Here is a tiny trained network, its code and every weight. The questions are about switching its units off for an input and a class, where a switched-off unit gives its printed mean instead of its output.

import numpy as np


def w(rows, s, z=0):
    codes = np.array(rows[::2]) - 128.0
    scale = np.full(codes.shape[1], s)
    scale[-1] = z or s
    return codes * scale


def norm(h):
    return h / np.sqrt((h * h).mean(-1, keepdims=True) + 1e-5)


def f(y):
    return np.maximum(y, 0)


def log_softmax(a):
    a = a - a.max(-1, keepdims=True)
    return a - np.log(np.exp(a).sum(-1, keepdims=True))


def net(x, mask):
    res = np.array(x, float).reshape(1, 6) / 4 @ E
    u = 0
    for l in range(3):
        y = f(norm(res) @ A[l][:, :-1].T + A[l][:, -1])
        res = res + np.where(mask[u : u + 4], y, B[l][:, -1]) @ B[l][:, :-1]
        u += 4
    return log_softmax(norm(res)[-1] @ U[:, :-1].T + U[:, -1])


A, B = {}, {}
E = w([
[74,144,252,48],'x0',
[131,130,128,131],'x1',
[65,87,195,208],'x2',
[127,128,138,136],'x3',
[126,131,142,138],'x4',
[206,14,132,100],'x5',
],0.0032)
A[0] = w([
[102,178,133,160,246],'0.n0',
[148,141,227,76,110],'0.n1',
[239,2,192,119,8],'0.n2',
[165,155,78,44,173],'0.n3',
],0.0087,0.0016)
B[0] = w([
[112,10,22,34,200],'0.n0',
[210,104,136,154,232],'0.n1',
[117,95,39,2,254],'0.n2',
[56,10,184,172,219],'0.n3',
],0.0056,0.0052)
A[1] = w([
[169,159,254,90,85],'1.n0',
[88,149,117,128,107],'1.n1',
[151,136,40,169,219],'1.n2',
[78,210,101,135,253],'1.n3',
],0.0079,0.0017)
B[1] = w([
[170,160,173,125,196],'1.n0',
[154,145,77,66,149],'1.n1',
[178,144,211,71,253],'1.n2',
[147,141,169,1,160],'1.n3',
],0.0065,0.0034)
A[2] = w([
[171,58,241,108,133],'2.n0',
[61,32,155,169,116],'2.n1',
[59,137,154,96,79],'2.n2',
[206,2,94,111,251],'2.n3',
],0.0057,0.0017)
B[2] = w([
[116,195,102,215,198],'2.n0',
[50,70,55,178,159],'2.n1',
[162,116,109,108,139],'2.n2',
[66,178,254,198,255],'2.n3',
],0.0061,0.009)
U = w([
[124,88,110,14,191],'0',
[97,106,174,158,164],'1',
[187,176,194,167,167],'2',
[57,96,123,185,140],'3',
[115,117,155,149,148],'4',
[94,99,129,135,126],'5',
[195,149,1,173,9],'6',
[217,171,15,179,2],'7',
],0.0085,0.0049)

Each question gives the input, the list of numbers given to net, and the class t.
The units are the neurons (one row each of A and B). Each row of codes is followed by its name. A weight is (code - 128) times the scale printed after its matrix; where a second scale follows, it is the last column's (A, B and U).
mask holds one flag per neuron, layer by layer. A switched-off neuron (its flag False) gives its mean, the last column of its row in B, instead of its output. The means were averaged over made-up inputs and are rounded, as every weight is.
A unit's drop is (log p(t) with every unit on - log p(t) with that unit switched off) / (log p(t) with every unit on - log p(t) with every unit switched off).
The circuit of an input: a set's keep is (log p(t) with only the set's units on - log p(t) with every unit switched off) / (log p(t) with every unit on - log p(t) with every unit switched off). Starting from all 12 units, units are removed one at a time, each time the one whose removal leaves the highest keep (on an exact tie, the one counted first), for as long as the keep stays at least 0.8.
circuit, biggest first: the units of the circuit, biggest drop first
top k neurons: the k neurons with the biggest drops, biggest first
k most important neurons of layer l: the k neurons of layer l with the biggest drops, biggest first
drop of u: that unit's drop, to one decimal
input [-4,1,-7,-5,6,-7], class 0: circuit, biggest first -> [2.n0 1.n3]
input [1,0,-4,0,0,-8], class 0: circuit, biggest first -> [2.n3 2.n0]
input [4,-1,4,2,3,-7], class 0: top 3 neurons -> [0.n3 2.n3 0.n0]
input [-8,8,-7,-8,4,-6], class 2: circuit, biggest first -> [1.n2]
input [-7,6,1,-4,-1,4], class 2: circuit, biggest first -> [1.n2 0.n0]
input [-4,-4,4,-3,0,1], class 2: top 4 neurons -> [0.n3 1.n2 0.n0 2.n1]
input [-8,0,-7,4,-2,4], class 2: circuit, biggest first -> [1.n2 2.n3]
input [5,-1,2,-1,1,3], class 2: circuit, biggest first -> [0.n1 0.n0 0.n3]
input [-8,-8,-1,-6,1,4], class 2: top 3 neurons -> [1.n2 0.n0 2.n1]
input [6,7,-7,-3,-6,2], class 3: circuit, biggest first -> [0.n3 1.n2]
input [-8,-6,1,-3,4,-4], class 2: top 3 neurons -> [0.n2 1.n2 0.n3]
input [-4,0,4,8,0,-8], class 0: 3 most important neurons of layer 0 -> [0.n3 0.n1 0.n0]
input [-6,6,5,6,-1,8], class 0: top 4 neurons -> [0.n2 0.n3 2.n0 0.n1]
input [-1,6,-6,1,-4,-2], class 3: circuit, biggest first -> [0.n3 2.n1]
input [3,-1,0,8,5,-8], class 0: top neuron -> [2.n3]
input [-6,-4,-8,3,5,4], class 3: top 2 neurons -> [0.n3 0.n1]
input [-7,5,-1,-7,6,-2], class 2: top 4 neurons -> [1.n2 0.n2 0.n3 2.n1]
input [-4,7,3,4,-3,-7], class 0: top 3 neurons -> [0.n1 0.n3 2.n3]
input [1,1,-6,-2,0,-3], class 3: 2 most important neurons of layer 0 -> [0.n3 0.n2]
input [-7,-8,0,5,7,8], class 0: top 3 neurons -> [0.n2 0.n3 0.n1]
input [-8,7,-1,-8,4,1], class 2: top neuron -> [1.n2]
input [3,-4,3,-5,3,7], class 0: top 2 neurons -> [0.n2 0.n3]
input [5,-3,2,5,-3,7], class 0: drop of 0.n2 -> 2.6
input [-1,-8,-8,-1,7,-3], class 3: drop of 0.n3 -> 1.7
